Below is a small trained network, with its code and all its weights. Each question gives an input and a class and asks what happens when units are switched off, that is, made to give their printed mean instead of their output.

import numpy as np


def w(rows, s, z=0):
    codes = np.array(rows[::2]) - 128.0
    scale = np.full(codes.shape[1], s)
    scale[-1] = z or s
    return codes * scale


def norm(h):
    return h / np.sqrt((h * h).mean(-1, keepdims=True) + 1e-5)


def f(y):
    return np.maximum(y, 0)


def log_softmax(a):
    a = a - a.max(-1, keepdims=True)
    return a - np.log(np.exp(a).sum(-1, keepdims=True))


def net(x, mask):
    res = np.array(x, float).reshape(1, 2) / 4 @ E
    u = 0
    for l in range(3):
        y = f(norm(res) @ A[l][:, :-1].T + A[l][:, -1])
        res = res + np.where(mask[u : u + 12], y, B[l][:, -1]) @ B[l][:, :-1]
        u += 12
    return log_softmax(norm(res)[-1] @ U[:, :-1].T + U[:, -1])


A, B = {}, {}
E = w([
[102,180,169,100,87],'x0',
[60,116,254,120,130],'x1',
],0.0054)
A[0] = w([
[61,172,26,89,132,96],'0.n1',
[94,47,171,93,146,88],'0.n2',
[255,184,117,161,114,125],'0.n3',
[223,197,47,117,148,240],'0.n4',
[196,129,108,109,133,87],'0.n5',
[136,115,185,107,154,139],'0.n6',
[187,77,78,90,132,113],'0.n7',
[204,138,78,122,162,1],'0.n8',
[152,166,182,152,161,60],'0.n9',
[94,198,105,126,134,183],'0.n10',
[142,191,124,91,103,101],'0.n11',
[132,139,78,185,165,115],'0.n12',
],0.0096,0.00095)
B[0] = w([
[98,61,104,195,209,188],'0.n1',
[91,83,139,123,111,208],'0.n2',
[88,92,132,177,106,204],'0.n3',
[149,13,171,115,84,254],'0.n4',
[101,146,123,109,62,175],'0.n5',
[154,141,114,223,147,187],'0.n6',
[240,109,80,83,50,200],'0.n7',
[38,198,58,1,107,203],'0.n8',
[134,30,61,79,101,161],'0.n9',
[183,228,125,11,130,164],'0.n10',
[148,200,102,149,171,172],'0.n11',
[167,189,129,136,107,185],'0.n12',
],0.0044,0.0076)
A[1] = w([
[200,229,87,137,57,249],'1.n1',
[213,106,153,103,167,220],'1.n2',
[103,102,129,15,37,206],'1.n3',
[156,172,120,2,116,188],'1.n4',
[218,221,175,130,140,100],'1.n5',
[89,240,103,100,101,136],'1.n6',
[209,173,101,155,177,156],'1.n7',
[247,137,206,209,136,144],'1.n8',
[105,223,125,153,138,115],'1.n9',
[130,103,38,71,169,56],'1.n10',
[139,117,81,101,99,94],'1.n11',
[61,215,78,127,127,91],'1.n12',
],0.0081,0.0015)
B[1] = w([
[87,70,239,255,117,206],'1.n1',
[154,192,100,153,164,149],'1.n2',
[179,138,57,191,99,253],'1.n3',
[159,101,30,108,168,211],'1.n4',
[21,149,178,40,110,156],'1.n5',
[200,195,110,48,62,168],'1.n6',
[88,178,93,113,33,141],'1.n7',
[160,213,203,95,166,139],'1.n8',
[197,237,109,14,45,152],'1.n9',
[167,25,129,91,74,188],'1.n10',
[202,64,70,224,150,186],'1.n11',
[5,117,120,30,134,148],'1.n12',
],0.0042,0.0077)
A[2] = w([
[201,189,56,167,129,96],'2.n1',
[118,210,128,179,109,36],'2.n2',
[161,120,176,125,254,81],'2.n3',
[39,77,139,121,147,92],'2.n4',
[110,79,151,169,35,61],'2.n5',
[29,66,147,187,183,51],'2.n6',
[138,115,227,110,122,92],'2.n7',
[57,254,66,105,191,51],'2.n8',
[197,209,115,142,110,129],'2.n9',
[137,56,184,155,140,110],'2.n10',
[159,190,153,203,136,121],'2.n11',
[174,69,116,153,106,246],'2.n12',
],0.0081,0.0012)
B[2] = w([
[109,176,104,171,190,196],'2.n1',
[156,153,170,170,58,142],'2.n2',
[176,156,189,171,82,154],'2.n3',
[98,49,86,125,145,187],'2.n4',
[126,106,171,125,167,234],'2.n5',
[60,173,95,124,225,216],'2.n6',
[210,104,36,209,204,186],'2.n7',
[34,183,93,123,24,156],'2.n8',
[49,108,93,41,164,160],'2.n9',
[8,105,97,35,59,207],'2.n10',
[134,150,255,149,128,137],'2.n11',
[168,120,179,155,61,255],'2.n12',
],0.0056,0.0062)
U = w([
[134,164,102,135,150,55],'0',
[176,149,143,87,189,2],'1',
[200,56,56,176,52,206],'2',
[177,141,147,83,193,18],'3',
[75,195,118,49,46,185],'4',
[2,59,130,135,187,193],'5',
[169,151,135,91,192,17],'6',
[144,151,237,187,107,134],'7',
],0.016,0.008)

Each question gives the input, the list of numbers given to net, and the class t.
The units are the neurons (one row each of A and B). Each row of codes is followed by its name. A weight is (code - 128) times the scale printed after its matrix; where a second scale follows, it is the last column's (A, B and U).
mask holds one flag per neuron, layer by layer. A switched-off neuron (its flag False) gives its mean, the last column of its row in B, instead of its output. The means were averaged over made-up inputs and are rounded, as every weight is.
A unit's drop is (log p(t) with every unit on - log p(t) with that unit switched off) / (log p(t) with every unit on - log p(t) with every unit switched off).
unit that matters most: the unit with the biggest drop
top k neurons: the k neurons with the biggest drops, biggest first
top k neurons in layer l: the k neurons of layer l with the biggest drops, biggest first
drop when u is switched off: that unit's drop, to one decimal
input [8,8], class 7: top 3 neurons in layer 0 -> [0.n8; 0.n4; 0.n1]
input [-4,2], class 5: top 2 neurons -> [0.n2; 0.n7]
input [3,-1], class 4: unit that matters most -> 0.n11
input [4,3], class 4: top 3 neurons -> [0.n4; 0.n7; 0.n1]
input [3,2], class 4: top 2 neurons -> [0.n4; 0.n7]
input [2,3], class 5: top 4 neurons -> [0.n7; 0.n8; 0.n12; 1.n6]
input [6,7], class 7: top 4 neurons -> [0.n1; 0.n8; 0.n4; 0.n3]
input [-1,1], class 5: top 3 neurons -> [0.n2; 0.n7; 0.n8]
input [7,7], class 7: top 2 neurons -> [0.n8; 0.n4]
input [-8,3], class 7: top 2 neurons -> [0.n8; 0.n4]
input [-3,1], class 7: top 2 neurons -> [0.n8; 0.n9]
input [2,1], class 4: top 2 neurons in layer 0 -> [0.n7; 0.n4]
input [3,4], class 5: top 2 neurons in layer 1 -> [1.n6; 1.n9]
input [4,1], class 4: unit that matters most -> 0.n4
input [3,1], class 4: drop when 0.n4 is switched off -> 0.9
input [-5,2], class 7: drop when 0.n4 is switched off -> 0.2
input [5,1], class 4: drop when 1.n4 is switched off -> 0.0
input [-1,2], class 5: drop when 0.n7 is switched off -> 0.3
